In the rows, 128 means zero.
Facts:
{veplel nadu raflok tere kevur moskek stogoflu moklis} Ψ 327
{mibroste zakleflu fluso tofak puflim depeti guzak trodre grasom fikle broper} Ψ 409
{dovin reklus vugi loflo} Ψ 43
{giflozo dregrun zoza groklotir drubem kliskol klaston brifem skonal livon virar sanuple stuflak zukiris} Ψ 717
{vaflalor bridrur subrur mumam flodo dridrul trupletri vefor lopin miple goflegir brinem} Ψ 604
{stanal muflos zosepla dristur daga plumir} Ψ 418
{fistabal solil stugrafa legror faste dufa draduk drize plabrok} Ψ 178
{pire pitekla} Ψ 597
{flalifar nares flone fitos guvak nibi kepopu bostam vadu} Ψ 162
{vostu foge} Ψ 733
{gefle pezuk flostaklon fubrul} Ψ 335
{goza viste} Ψ 169
{grutim plitros} Ψ 101
{skigimok trelis} Ψ 512
{stasel trolir vige} Ψ 471
veplel Θ [kliskol]
zakleflu Θ [skalelin]
vaflalor Θ [pire]
taplas Θ [drize]
fistabal Θ [lunilu]
fluso Θ [bostam]
flaze Θ [grutim]
pire Θ [flalifar klaston]
dregrun Θ [gefle]
flalifar Θ [vaflalor]
skirom Θ [lopin virar]
faste Θ [flostaklon sanuple]
tofak Θ [guvak]
puflim Θ [drize]
bridrur Θ [zakleflu]
vostu Θ [trupletri]
gefle Θ [dregrun]
muflos Θ [sapli faste]
nares Θ [kevur]
pezuk Θ [mutuk]
litralun Θ [rivil pitekla]
zosepla Θ [pitekla legror]
subrur Θ [dristur]
mubreflol Θ [flaze]
loflo Θ [nibi lastukla]
mumam Θ [brotruk]
depeti Θ [loflok]
livon Θ [maklanim]
tere Θ [vadu]
sapli Θ [faste sanuple]
loflok Θ [moskek]
flodo Θ [fitos trodre]
brotruk Θ [grasom]
moskek Θ [zoza]
vefor Θ [nares fikle]
stasel Θ [broper]
vomal Θ [flone]
fitos Θ [zukiris fistabal]
guvak Θ [miple]
lopin Θ [virar]
mutuk Θ [plumir]
guzak Θ [plumir pezuk]
kepopu Θ [broper trelis]
skalelin Θ [solil]
bostam Θ [drubem]
goflegir Θ [stanal]
daga Θ [flalifar]
fubrul Θ [zoza]
drize Θ [subrur]
plabrok Θ [skigimok]
trodre Θ [lunilu fistabal]
plitros Θ [reklus]
trelis Θ [stanal gedok]
plumir Θ [pezuk]
grasom Θ [drustotrik mumam]
brinem Θ [guzak plumir]
fikle Θ [livon]
vige Θ [drubem]
vadu Θ [tere]
{veplel zakleflu giflozo taplas pire zoza bridrur vostu muflos saplobi pezuk loflo brifem moskek trupletri vefor fitos lopin guzak daga plabrok lastukla brinem} ξ 462
{mibroste tova fluso flaze lipe tofak zosti klasorar nogitri rabris flabro nares nadu pitekla drubem mubreflol skonal plisul nedruskos loflok dridrul fluklo drustotrik nibi klastan skalelin trolir bostam plumir grasom sanuple vige} ξ 142
{dovin flalifar ruklor runen subrur skigimok gedok flone moklis kepopu goflegir flostaklon gepas trodre lunilu plitros viste trelis vadu broper} ξ 145
{reklus griken vaflalor sasuton stanal fistabal solil stugrafa dregrun brorus legror skirom faste lobre puflim gefle vugi litralun zosepla groklotir lotem kliskol raflok goza grutim klaston mumam dronar boba depeti livon tere driplol poklo sapli flodo dufa brotruk beti kevur foge stasel vomal rivil guvak mutuk stogoflu draduk miple flatror virar dristur maklanim lidival zeskedi fubrul drize fikle bagripin gretrak stuflak susti zukiris} ξ 594
{veplel reklus giflozo taplas flaze bridrur gefle subrur kliskol skigimok boba moskek trupletri vefor lopin drustotrik virar kepopu flostaklon trodre stuflak} Λ 883
{mibroste zakleflu dovin vaflalor stanal fistabal solil pire stugrafa dregrun zoza flalifar skirom faste tofak ruklor vostu saplobi flabro nares vugi nadu litralun zosepla groklotir pitekla drubem mubreflol grutim klaston brifem mumam skonal depeti tere loflok flodo dufa brotruk flone vomal rivil fitos guvak mutuk stogoflu guzak draduk miple moklis nibi dristur skalelin goflegir gepas drize plabrok lunilu plitros viste trelis plumir grasom brinem fikle sanuple vige vadu broper} Λ 803
{tova fluso legror puflim muflos pezuk raflok goza loflo livon sapli gedok kevur dridrul foge stasel maklanim trolir bostam daga fubrul lastukla zukiris} Λ 775
[veplel flaze kliskol mubreflol grutim loflo nibi lastukla] η bagripin
[mibroste ruklor skonal skigimok dridrul flatror trolir plabrok susti] η sasuton
[zakleflu solil bridrur vugi brifem flone vomal skalelin] η beti
[dovin] η gretrak
[reklus raflok draduk plitros] η driplol
[tova legror nadu litralun zosepla pitekla beti rivil bagripin] η lidival
[giflozo] η nogitri
[vaflalor pire flalifar klaston plisul boba fluklo daga] η lipe
[taplas puflim subrur dristur drize] η nedruskos
[stanal nogitri poklo gedok stasel kepopu goflegir trelis broper] η griken
[fistabal flodo fitos stogoflu trodre lunilu zukiris] η poklo
[fluso drubem bostam vige] η brorus
[stugrafa saplobi] η plisul
[dregrun gefle runen dufa] η klasorar
[zoza vostu flabro depeti loflok moskek trupletri fubrul] η runen
[brorus pezuk mutuk guzak plumir brinem] η rabris
[skirom zosti driplol lopin virar zeskedi] η klastan
[faste muflos sapli flostaklon sanuple] η fluklo
[tofak groklotir foge guvak miple gretrak] η flatror
[lobre mumam dronar nedruskos brotruk drustotrik grasom] η lotem
[nares livon kevur vefor maklanim fikle] η lobre
[goza] η susti
[tere viste vadu] η dronar
[moklis] η zeskedi
[gepas stuflak] η zosti

Known rows:
flone: [134 141 153 174 118  83 127  99 134 120 137 142 148  92 153 141 136 118
 144 135 131 131 175 145 116 139 112 121 134  98 143 141 156 121 162 123
  65 110 107 153  87 122 152 119 111 160 127 115  81 139 122 135 105 130]
moklis: [ 92 127 132 108 160 113 125  89 155 130 110 151 153 134 140  98 162 128
 121 174 139 133 144 135  98 146 150 143 154 125 139 146 148 127 117 119
 129 134 104 124 131 132 133 121 127 136 133 147 121 106 120 125 125 102]
livon: [104 137 133 116 144 134 117 109 133 100 118 134 164 130 131 106 140 133
 124 150 141 131 148 134 108 146 134 134 144 121 139 147 134 136 108 129
 147 124 115 123 116 140 127 114 123 127 132 142 120 120 112 125 142 128]
klasorar: [127 111 156 143 134 116 104 117 110  98 122 131 125 133 119 127 107 115
 132 125 130 146 144 139 137 157 127 119 129 132 139 135 147 139 142 126
 121 151 120 136 120 132 134 171 123 122 121 120 113 163 123 113 108 124]
trelis: [131  84 149 110 131  80 123 103 125  97 186 186 109 115 161 102 125  98
 184 131 128 124 169 171 145 132 115 151 117 123 170 130 164  87 159 115
  44  93 184 106 123 102 159 140  65 201 161 110  99 135 198   5  94 130]
griken: [131 121 151 137 136 117 116 121 109  96 116 136 133 132 125 121 104 105
 128 112 138 134 155 136 123 152 125 114 137 120 146 144 144 140 144 120
 123 153 119 115 116 157 134 170 116 117 124 123 113 150 136 115 121 137]
fitos: [134 149 136 181 156 101 135 134 133  68 147 165 143  49 129 153  54 122
 117  87 133 139 138  76 114 150 123 156 130  97 138 141 173 115 152  78
  84 123 117 150 135  96 150 139 152 132 148 164  90 169 152 113 126 187]
brifem: [ 92 128 127 112 148 129 110 111 127 110 114 130 149 119 134 123 141 138
 120 154 127 145 134 122 104 135 117 144 158 118 137 137 140 130 103 121
 119 144 118 125 132 133 126  99 118 126 133 131 115 119 112 117 151 118]
flabro: [114 127 137 137 140 120 112 116 125 103 133 145 147 108 136 126 129 140
 130 149 123 144 144 126 133 144 122 143 132 120 134 132 146 126 122 132
 113 116 127 148 123 105 132 120 122 140 129 132 108 138 119 108 128 127]
dronar: [128 119 148 139 135 117 118 121 110  97 121 137 133 127 128 118 103 103
 128 111 138 131 154 139 124 156 126 114 137 118 143 143 141 138 141 124
 127 150 117 119 115 156 133 173 121 116 125 123 118 154 138 116 121 139]
goza: [ 98 123 148 140 137 140 120 101 145  85 105 144 162 132 131 114 138 138
 120 147 142 133 131 111 113 142 123 137 164 103 128 138 141 129 125 114
 132 131  94 123 127 145 124 105 128 115 127 140 105 124 112 128 155 128]
kevur: [101 143 122 106 160 137 120 103 130 114 116 127 167 144 128  95 148 131
 134 155 147 132 143 137 107 153 143 130 144 122 158 144 137 142 105 125
 151 122 103 125 111 127 118 103 114 123 129 146 134 121 107 136 145 116]
raflok: [ 97 132 127  97 156 133 119 106 130 100 115 137 156 137 128 103 138 133
 126 152 142 136 134 124 106 145 145 142 152 125 147 143 143 132 102 117
 146 134 118 115 131 135 125 110 121 121 137 149 126 118 122 117 147 122]
vugi: [ 70 121 116  81 169 141 108 100 139 119  87 124 151 145 131 103 160 140
 115 180 134 148 117 116  87 136 130 148 184 129 140 135 137 137  79 114
 143 165 105 106 145 140 108  85 122 109 131 142 131 101 103 126 166 103]
skalelin: [109 128 137 133 131 116 101 111 119 109 131 131 139 104 135 142 135 143
 127 150 119 148 139 125 123 136 115 144 140 124 137 131 144 126 115 129
 106 129 129 151 121 112 131 107 117 143 129 123 103 133 102 116 128 119]
muflos: [133 138 137 113 117  97 109 133 115  94 150 144 146  95 134 129 113 125
 119 122 125 126 159 143 123 136 127 141 113 126 140 146 143 132 102 147
 142 118 165 134 117 141 150 141 118 159 138 134 121 117 134  88 118 152]
flostaklon: [ 86 139 128 108 176 122 127  78 151 152  92 130 165 144 147  88 179 127
 135 183 142 135 161 150  93 160 148 134 154 119 145 146 144 146 114 124
 138 127  81 131 115 121 113 114 117 128 125 143 128 106  98 150 129  84]
mumam: [162 150 145 175 109  91 128 139 113  95 172 156 153  70 151 140  95 117
 143 103 123 119 185 147 142 132 107 118 104  97 142 152 144 123 152 144
  88  86 153 158  87 117 161 141 105 169 135 121  91 146 146 104 109 170]
saplobi: [114 129 130 134 140 120 118 120 127 102 130 145 155 107 142 120 123 132
 127 139 128 131 152 127 122 138 123 136 138 111 138 145 143 128 122 130
 120 118 126 133 119 124 136 120 117 133 135 132 113 128 128 109 137 139]

Rows:
No name comes twice in this set of rows, the named rows included.
[132 117 159 143 132  98 122 105 128 115 114 142 130 131 133 120 119 102
 135 124 144 131 161 145 115 160 134 114 134 124 142 147 150 132 160 119
 113 155 107 123 111 158 145 184 127 130 121 123 107 143 132 125  97 117] | runen
[136 131 161 167 102 101 109 117 126  80 148 147 144  92 134 148 108 138
 134 119 122 136 157 129 146 140 114 132 115 110 130 136 150 124 142 134
 104 106 135 166 104 110 148 131 119 157 131 123  89 148 119 105 112 150] | bostam
[151 134 146 161  94  83 109 140 105  90 159 143 132  58 152 166  93 124
 127 101 106 132 180 141 132 116  94 131 109  96 119 142 148 121 131 149
  82 116 167 153 103 130 153 145 104 171 135 110  87 143 142  93 110 167] | bridrur
[105 154 123 134 195 127 139 106 137  85 115 143 156 104 112 112  90 120
 133 117 160 148 120  79  91 171 155 156 153 115 167 145 166 126 132  61
 119 135  81 125 134  95 120 109 148 106 146 180 121 163 128 135 148 148] | zukiris
[152 141 143 174 114  91 122 135 109  94 164 151 146  66 152 153  93 121
 141  96 117 126 188 147 142 131 103 124 104  94 131 148 144 132 141 143
  89  88 151 158  94 111 148 146 108 168 134 116  93 144 144 100 108 173] | lopin
[ 87 126 122 100 160 128 112 107 134 115 107 138 158 124 142 110 142 138
 117 157 124 136 144 130 104 139 127 145 157 121 127 139 133 144  93 132
 151 134 120 124 138 130 112 117 125 122 131 140 136 114 114 116 151 121] | moskek
[ 96 119 154 150 142 124 128  84 170 117 100 153 160 129 144 111 159 127
 115 169 140 131 142 121 111 148 131 136 165 108 121 138 150 121 138 119
 117 133  85 130 125 143 135 118 132 129 129 136  97 113 108 135 136 112] | viste
[118 159 131 171 195  98 154  96 148 115 126 151 154  87 130 120 103 113
 143 124 161 137 144  99  90 175 153 149 140 108 167 148 172 123 170  62
  80 122  70 146 119  75 140 124 146 128 140 169  97 163 131 146 116 139] | lunilu
[105 145 127 132 190  87 136 100 153 107 122 161 138  72 132 124  94 117
 116 122 141 146 137  88  82 166 153 171 145 117 139 146 179 123 137  68
 105 148 103 134 150  99 136 145 155 136 145 181 113 144 143 118 113 144] | trodre
[117 133 135 128 132 115 116 123 132 105 130 144 155 104 142 124 131 132
 113 138 126 132 153 128 122 134 121 134 136 113 128 146 137 134 113 142
 129 121 138 134 116 140 140 127 121 138 132 136 112 117 125 110 139 139] | mutuk
[156 140 158 179 104  66 128 114 132 114 159 161 147  69 163 142 115 113
 136 113 120 119 200 157 131 137 113 124 100  94 124 152 151 126 162 148
  85  93 141 164  87 124 162 165 112 181 135 119  84 132 141 109  86 155] | subrur
[133 152 125 125 145 110 128 125 114 114 152 138 159 102 142 116 126 121
 141 129 131 129 170 151 125 140 128 124 116 116 156 153 137 136 119 138
 122 103 135 139  98 110 143 127 108 151 136 132 119 131 133 111 126 143] | dristur

The same objects again, as new rows of numbers:
Known rows:
bostam: [ 99 146 120 106 126  99 129 139 141 105 116 150 123 164 138 117 124 133
 163 142 130 170 133 143 106 123 138 136 106]
raflok: [128 158 125 129 110 116 110 128 145 108 131 141 124 149  99 130 122 143
 134 161 115 145 124 130 135 145 173 137 126]
fluso: [125 184 152 110 119 130 107 147 132 110 135 159 137 155 112 134 137 156
 141 126 126 138 117 147 113 139 151 112 105]
dristur: [112 178  94 169 118 106 124 116 137 111 126 121 109 120 110 143 144 158
 130 156 118 124 129 125 152 104 129 156 124]
daga: [105 206 135 129 121  94 129 140 145  98 124 147 123 146 111 132 160 164
 183 138 124 173 133 139 131 109 139 154  97]
zosepla: [ 97 190 110 152 129  95 127 147 134 108 119 126 110 122 131 148 157 147
 146 131 117 126 118 133 143 104 117 151 119]
loflo: [134 156 165 116 120 121 128 147 138 102 129 160 133 134 113 130 136 138
 162 129 126 160 128 141 134 130 146 139 108]
stasel: [121  96 142  83 133 127 114 139 138 121 131 162 128 165 133 112 101 111
 137 118 120 155 133 130  97 153 162 102 131]
skigimok: [136  97 119 132 120 128 135 123 105 140 128 111 132 100 123 119 152 115
 108 139 131  99 138 156 133 135 129 109 148]
trupletri: [128  82 132 139 128 138 161  97 113 132 124 109 143  91 127  97 135 112
 132 127 132 131 145 138 136 143 107 119 131]
brifem: [125 167 123 164 120 104 152 114 130 108 116 115 125 106 110 141 145 148
 152 153 128 141 126 114 168 110 117 168 112]
klaston: [110 173  94 165 118 101 126 123 138 112 121 110 113 117 113 140 145 144
 136 156 118 127 126 114 148 115 132 151 125]
skonal: [119 182 102 160 115 107 133 115 133 112 118 102 125 121 113 142 141 147
 143 164 128 131 128 132 146 112 114 151 118]
virar: [ 97 165  96 178 116 105 140 106 125 118 119 105 116  96 117 128 171 141
 133 146 115 115 130 155 143 114 122 141 136]
mubreflol: [127 120 139 119 134 128 133 137 119 121 121 144 133 129 148 131 121 121
 129 108 140 130 120 128 117 126 103 115 125]
brorus: [147 113 130 133 126 139 116 114 138 148 137 119 126 129 136 131 109 123
 111 131 129 120 122 104 126 130 137 141 147]
dronar: [150 111 125 137 128 139 118 112 136 146 140 127 125 134 138 129 108 130
 108 138 132 117 126 108 128 122 133 146 142]
tova: [144 118 139 113 112 130 114 118 137 102 132 148 137 146 113 117 105 130
 129 153 131 150 126 125 123 157 163 124 119]
klastan: [151 117 134 133 125 143 125 105 132 146 129 115 135 134 135 121 112 128
 113 137 144 125 121  98 121 129 124 141 135]

Rows:
No name comes twice in this set of rows, the named rows included.
[124  94 118 144 123 138 135 112 111 128 130 115 135 100 128 112 142 118
 111 128 124 105 134 142 131 143 127 106 147] | boba
[151 111 157 116 117 124 130 126 134 104 130 150 140 133 105 115 114 127
 146 154 133 160 131 122 145 158 160 137 117] | lastukla
[107 164 117 174 118 110 165 102 117 120 114  98 135  90 104 118 171 147
 149 143 124 131 134 146 156 110 109 151 121] | giflozo
[150 111 138 131 129 140 145 118 122 137 131 122 139 116 113 117 118 125
 134 131 135 139 140 107 143 139 123 125 122] | saplobi
[134 100 119 148 121 141 144  95 109 128 130 123 136 105 128 107 132 125
 114 127 134 106 136 145 128 136 108 108 136] | drustotrik
[100 154 106 180 113  99 143 112 120 105 118 110 115  91 120 133 168 138
 132 155 116 111 119 150 155 114 118 148 142] | kliskol
[118 130 114 160 118 131 130 115 116 125 129 108 131  96 118 121 155 132
 116 133 119 101 129 153 135 135 123 117 139] | reklus
[155  87 136  97 120 135 112 118 136 112 134 142 140 155 120 109  92 114
 129 154 138 158 138 131 108 167 166 109 126] | trolir
[134 135 128 148 119 121 124 132 129 118 127 129 126 114 116 141 132 129
 120 142 123 114 117 118 144 132 136 134 134] | vugi
[139 117 127 113 119 129 110 119 143 112 142 161 122 153 111 119 108 136
 123 150 121 144 136 133 125 151 172 120 129] | maklanim
[129  90 138 100 145 141 129 133 120 133 122 137 138 139 154 112 107 107
 130 103 140 133 133 118 103 134 111  98 129] | vige
[125 118 106 146 124 104 144 110 131 107 110 118 125 121 134 124 115 121
 133 156 134 138 125 108 144 124 116 147 123] | nibi
[138 113 122 130 123 138 127 108 122 130 127 117 140 125 122 122 111 127
 119 136 135 125 125 111 128 143 127 118 126] | flabro
[141 152 128 133 112 130 120 134 116 139 133 119 136 119 106 139 151 146
 114 134 126 107 120 113 147 131 149 127 129] | broper

The same objects again, as new rows of numbers:
Known rows:
vige: [142 116 147  94  94 101 155 134 138 116 135 153 121 147 136 150 129 170
  84 112 109 126  96 140 138 160 148 148 125 124 124 153 140 115 130 133
 164 109 140 119 156 104 125 122]
vaflalor: [139 125 140  87 121 108 143 123 155 140 138 173 113 129  89 146 118 174
  64 110 111 136  99 132 127 209 136 173 143 106 138 157 115 112 138 102
 164 147 124 104 133 105 104 104]
guvak: [144 118 134  98 125 107 140 138 149 147 129 164 131 119 126 135 137 164
  74 121 117 118 114 136 131 183 120 149 149 108 124 158 157 114 135 107
 165 118 128 122 138 100 118 125]
muflos: [144 119 142 101 106  99 148 153 136  97 141 159 130 131 157 145 116 158
  90 112 105 111 107 134 134 160 135 149 129 130 122 157 137 126 130 135
 127 103 123 108 145 110 137 126]
moskek: [127 114 142  93 137  99 143 139 164 106 144 170 131 123 131 157 124 180
  80 116  92 112 104 131 118 191 116 180 135 129 127 162 116 123 121  68
 145 144 118  95 144 124 115 135]
dristur: [139 119 143 104 117 103 155 141 123 139 136 158 118 134 124 155 125 151
  83 131 106 133 124 131 154 113 156 138 130 123 119 149 123 106 139 127
 142 103 131 145 169 106 139 119]
reklus: [130 106 145 108 149  88 157 137 138 132 132 159 123 127 159 150 145 160
  80 131  93 114 136 134 136 133 110 148 136 124 114 153 145 108 130  91
 135 122 122 139 177 125 134 136]
viste: [134 104 126 107 126 101 135 170 140 146 130 163 134 105 134 149 139 153
  85 146 109 116 143 145 150  69 135 136 134 130 119 160 128 115 110  91
 143  92 121 135 149  96 136 146]
litralun: [148 121 132 105 128 106 141 140 137 142 124 164 133 131 138 141 142 160
  77 123 118 111 121 142 134 148 145 136 145 118 123 160 171 116 130 104
 147 112 125 120 147 106 137 137]
skirom: [146 116 133 103 129 102 144 141 142 142 125 161 132 123 138 139 138 161
  75 121 119 113 118 136 134 170 142 131 146 114 122 159 165 119 132 107
 155 114 125 123 147 102 128 134]
stasel: [147 119 147  98 125  95 162 130 134 112 133 156 116 143 140 148 123 162
  75 119 109 122 104 133 134 194 151 140 128 118 121 154 142 119 146 137
 140 112 122 112 158 115 127 129]
livon: [151 116 143 115 144  89 152 145 137 131 120 157 139 123 180 138 145 144
  87 130 116  92 132 140 142 140 137 103 146 115 117 164 177 123 128  87
 148  96 122 131 149 103 137 174]
zakleflu: [151 120 126 109 107 105 136 161 129 111 134 160 147 134 170 144 135 157
  95 118 112  97 124 140 137 114 150 135 135 139 120 156 173 125 116 123
 128  90 123 116 148 105 157 128]
fitos: [153  95 123  98 129 101 130 154 150 122 109 166 147 104 104 158 133 162
  78 141 114 112  96 136 126 202 155 158 131 141 111 152 138 130 133  74
 150 115 111 110 130  97 130 132]
draduk: [140 113 138 102 124 104 148 145 128 143 134 157 118 130 123 148 136 156
  77 130 107 138 128 132 148 121 140 143 133 117 121 149 135 107 137 131
 139 111 124 143 158 107 133 109]
grasom: [143 111 143 107 108  94 145 144 137 124 118 152 133 135 175 142 140 156
  93 116 116 108 122 143 144 129 145 109 134 120 114 159 184 122 120 104
 166  88 137 128 155  94 135 149]
trolir: [141 109 154  99 110  95 163 140 136 119 138 152 109 142 129 154 136 156
  84 122  99 134 117 142 142 130 130 162 120 118 122 150  98 104 143 146
 145 112 132 138 164 106 125 116]
nares: [142 112 145 101 116 101 141 132 152 138 118 164 128 134 128 149 138 157
  79 121 114 117 119 144 137 156 141 136 142 110 125 162 141 115 123  69
 184 119 135 120 140  93 114 154]
flostaklon: [122 100 137 102 140  90 148 155 149 124 139 161 123 112 141 155 139 167
  84 135  93 116 130 145 134 118 114 170 127 140 120 160 110 112 106  90
 139 120 129 120 168 122 133 132]

Rows:
No name comes twice in this set of rows, the named rows included.
[148 110 137  84 132 105 148 123 152 137 121 168 119 129  67 157 125 175
  59 126 115 133  88 133 126 226 159 173 131 117 124 151 111 116 146  98
 162 142 118 104 137 105 105 118] | flodo
[120 109 143  90 134 101 144 135 161 122 151 173 116 115  87 167 124 169
  74 127  84 132 114 132 126 166 107 204 127 135 128 152  63 107 130  74
 127 155 115 114 146 124 108 114] | trupletri
[136 107 153  90 120 101 153 127 159 138 139 166 105 126  78 156 136 158
  69 126  96 143 114 145 131 169 113 196 131 103 130 154  62  99 147 104
 154 144 128 127 137 102 102 117] | dridrul
[138 104 137  99 115  95 144 140 150 133 118 159 127 127 150 146 145 165
  78 113 115 114 120 144 136 159 135 136 140 113 119 160 164 119 123 102
 170 108 127 120 144  97 122 148] | loflok
[140 110 147 106 137  89 154 131 153 119 124 162 134 141 175 151 157 166
  85 116 101  97 131 147 124 157 116 147 138 123 122 164 159 113 113  52
 165 123 137 113 161 118 134 154] | flaze
[149 120 142 108 136  98 157 142 127 132 133 159 118 129 132 149 139 148
  77 131 103 124 131 142 144 114 137 143 131 121 119 152 114 103 138 125
 126 111 121 137 161 114 143 124] | legror
[139 119 138  88 125 111 146 133 151 160 144 170 111 116  64 151 126 167
  65 130 103 151 109 131 136 162 121 183 136 107 131 147  80  97 149 118
 154 146 131 132 137 105 101  89] | miple
[142 103 144 112 127  94 152 146 138 133 124 159 120 131 138 154 153 149
  79 127 105 119 141 149 139  99 124 149 130 115 120 157 112 105 132 105
 142 121 124 137 151 103 137 142] | tova
[136 108 131  82 117 110 142 140 163 128 139 170 117 127  74 153 112 179
  68 126 108 134  94 139 124 193 150 184 131 123 135 161  91 116 122  94
 157 134 123  91 130 103 104 113] | goflegir
[144 114 132 110 125 101 142 161 139 124 140 165 132 117 128 154 142 149
  85 134  99 110 141 142 139  90 129 160 134 132 123 155 103 109 129 105
 115 118 113 128 141 108 145 129] | lastukla
[148 113 125 110 134  95 143 148 136 143 113 158 136 119 174 136 149 158
  81 121 120 103 131 140 139 151 140 118 146 116 118 161 196 124 123 110
 154  98 120 127 149 100 145 149] | dregrun
[133 103 126 101 116 105 138 170 136 134 146 156 129 103 133 141 134 162
  87 137 107 128 126 142 144 102 126 165 133 133 120 152 119 108 112 141
 135  90 128 132 152  99 138 108] | dovin
[137 110 146 104 150  88 152 128 152 122 125 163 127 126 162 145 144 172
  80 117 103 107 117 135 124 186 115 146 141 120 122 161 166 121 123  76
 155 130 129 111 163 125 128 150] | gefle

